Here is a tiny trained network, its code and every weight. The questions are about switching its units off for an input and a class, where a switched-off unit gives its printed mean instead of its output.

import numpy as np


def w(rows, s, z=0):
    codes = np.array(rows[::2]) - 128.0
    scale = np.full(codes.shape[1], s)
    scale[-1] = z or s
    return codes * scale


def norm(h):
    return h / np.sqrt((h * h).mean(-1, keepdims=True) + 1e-5)


def f(y):
    return y / 2 * (1 + np.tanh(0.7978845608 * (y + 0.044715 * y**3)))


def log_softmax(a):
    a = a - a.max(-1, keepdims=True)
    return a - np.log(np.exp(a).sum(-1, keepdims=True))


def net(x, mask):
    res = np.array(x, float).reshape(1, 4) / 4 @ E
    u = 0
    for l in range(3):
        y = f(norm(res) @ A[l][:, :-1].T + A[l][:, -1])
        res = res + np.where(mask[u : u + 9], y, B[l][:, -1]) @ B[l][:, :-1]
        u += 9
    return log_softmax(norm(res)[-1] @ U[:, :-1].T + U[:, -1])


A, B = {}, {}
E = w([
[119,107,159,208,61,90,43],'x0',
[248,200,187,178,198,106,120],'x1',
[134,70,80,110,214,3,111],'x2',
[128,114,227,98,62,52,217],'x3',
],0.0057)
A[0] = w([
[213,121,126,2,180,161,175,95],'L0N0',
[134,179,145,112,107,85,97,60],'L0N1',
[210,185,139,154,167,122,152,43],'L0N2',
[136,203,127,165,75,65,69,5],'L0N3',
[157,82,119,196,50,81,95,73],'L0N4',
[180,152,45,155,152,22,128,93],'L0N5',
[127,137,163,155,110,85,175,168],'L0N6',
[110,130,163,174,121,96,69,27],'L0N7',
[116,161,116,161,219,171,53,23],'L0N8',
],0.0081,0.0033)
B[0] = w([
[78,168,123,196,185,120,209,252],'L0N0',
[165,150,180,150,157,127,148,122],'L0N1',
[143,228,103,151,57,54,80,229],'L0N2',
[94,184,126,167,131,124,186,161],'L0N3',
[75,152,72,138,194,141,255,226],'L0N4',
[97,98,173,62,177,155,67,252],'L0N5',
[219,87,134,114,103,125,80,218],'L0N6',
[113,190,107,168,226,159,165,156],'L0N7',
[188,68,92,142,41,174,182,227],'L0N8',
],0.0078,0.003)
A[1] = w([
[148,63,143,91,209,78,142,84],'L1N0',
[94,71,155,255,130,94,54,77],'L1N1',
[162,143,120,112,77,78,173,2],'L1N2',
[201,128,219,98,108,30,215,74],'L1N3',
[102,93,191,208,99,97,81,74],'L1N4',
[114,229,223,117,68,222,130,102],'L1N5',
[188,91,73,124,153,182,142,86],'L1N6',
[213,122,213,188,197,137,160,70],'L1N7',
[66,151,185,198,162,164,134,113],'L1N8',
],0.0077,0.0033)
B[1] = w([
[70,69,245,158,170,181,79,202],'L1N0',
[112,132,172,161,212,113,236,141],'L1N1',
[196,171,81,157,166,218,105,125],'L1N2',
[184,24,68,106,73,194,176,252],'L1N3',
[158,161,94,143,234,224,242,131],'L1N4',
[131,106,181,94,254,124,42,251],'L1N5',
[208,82,206,222,72,119,129,157],'L1N6',
[38,175,84,192,5,96,75,207],'L1N7',
[68,67,158,56,241,165,184,167],'L1N8',
],0.006,0.0042)
A[2] = w([
[181,202,144,175,118,84,51,138],'L2N0',
[159,85,158,179,95,174,170,132],'L2N1',
[117,78,90,203,173,160,146,172],'L2N2',
[145,117,15,175,141,177,76,19],'L2N3',
[171,60,97,168,160,112,103,165],'L2N4',
[59,166,128,179,182,130,255,4],'L2N5',
[112,34,139,85,88,125,197,175],'L2N6',
[151,200,214,110,129,252,92,53],'L2N7',
[40,132,61,71,99,136,114,85],'L2N8',
],0.009,0.003)
B[2] = w([
[65,138,118,137,90,79,138,209],'L2N0',
[163,126,74,68,103,190,185,191],'L2N1',
[218,122,174,126,105,165,131,223],'L2N2',
[226,126,135,67,94,147,185,169],'L2N3',
[75,144,104,41,109,175,155,187],'L2N4',
[142,179,118,160,216,146,216,223],'L2N5',
[174,177,102,156,113,151,63,254],'L2N6',
[74,52,124,92,174,85,98,204],'L2N7',
[87,209,165,217,93,1,151,183],'L2N8',
],0.0092,0.0057)
U = w([
[218,102,89,70,7,200,119,198],'0',
[124,164,132,178,223,165,200,71],'1',
[84,191,120,192,24,26,65,241],'2',
[59,27,177,66,204,146,11,2],'3',
],0.014,0.00089)

Each question gives the input, the list of numbers given to net, and the class t.
The units are the neurons (one row each of A and B). Each row of codes is followed by its name. A weight is (code - 128) times the scale printed after its matrix; where a second scale follows, it is the last column's (A, B and U).
mask holds one flag per neuron, layer by layer. A switched-off neuron (its flag False) gives its mean, the last column of its row in B, instead of its output. The means were averaged over made-up inputs and are rounded, as every weight is.
A unit's drop is (log p(t) with every unit on - log p(t) with that unit switched off) / (log p(t) with every unit on - log p(t) with every unit switched off).
The circuit of an input: a set's keep is (log p(t) with only the set's units on - log p(t) with every unit switched off) / (log p(t) with every unit on - log p(t) with every unit switched off). Starting from the 12 units with the biggest drops (on a tie, the unit counted first), units are removed one at a time, each time the one whose removal leaves the highest keep (on an exact tie, the one counted first), for as long as the keep stays at least 0.8.
units of the circuit, in order: the units of the circuit, biggest drop first
top k neurons: the k neurons with the biggest drops, biggest first
k most important neurons of layer l: the k neurons of layer l with the biggest drops, biggest first
input [2,-8,1,-4], class 2: units of the circuit, in order => [L2N8]
input [3,0,6,5], class 3: 3 most important neurons of layer 0 => [L0N5; L0N8; L0N2]
input [1,-6,6,2], class 2: top 2 neurons => [L2N8; L1N5]
input [0,8,-6,8], class 0: top 3 neurons => [L1N3; L2N1; L2N8]
input [-6,-3,-8,-6], class 3: top 2 neurons => [L2N7; L1N5]
input [4,3,-4,3], class 1: top 3 neurons => [L0N4; L0N3; L0N5]
input [5,5,1,4], class 1: top 3 neurons => [L0N3; L0N7; L0N8]
input [-3,8,5,7], class 2: 3 most important neurons of layer 1 => [L1N7; L1N8; L1N6]
input [7,8,-8,-7], class 2: top 4 neurons => [L1N3; L0N5; L2N0; L0N2]
input [5,-6,-8,7], class 3: units of the circuit, in order => [L1N5; L2N7]
input [8,8,-4,4], class 1: 3 most important neurons of layer 2 => [L2N5; L2N8; L2N6]
input [5,8,-7,4], class 2: top 4 neurons => [L1N7; L2N0; L0N2; L0N5]
input [6,-6,-3,-4], class 1: top 2 neurons => [L1N1; L2N5]
input [1,5,1,-8], class 0: units of the circuit, in order => [L0N8]
input [4,5,5,5], class 0: top 2 neurons => [L1N3; L0N6]
input [8,-8,8,1], class 1: 3 most important neurons of layer 1 => [L1N1; L1N7; L1N4]
input [6,7,1,-8], class 0: top 2 neurons => [L0N8; L2N3]
input [8,7,7,-4], class 1: top 2 neurons => [L1N1; L0N3]
input [5,6,-5,6], class 0: 4 most important neurons of layer 0 => [L0N6; L0N5; L0N0; L0N4]
input [5,-6,-8,0], class 3: units of the circuit, in order => [L1N5]
input [1,-7,-8,1], class 3: 2 most important neurons of layer 0 => [L0N4; L0N8]
input [-1,8,-6,6], class 2: 2 most important neurons of layer 0 => [L0N2; L0N8]
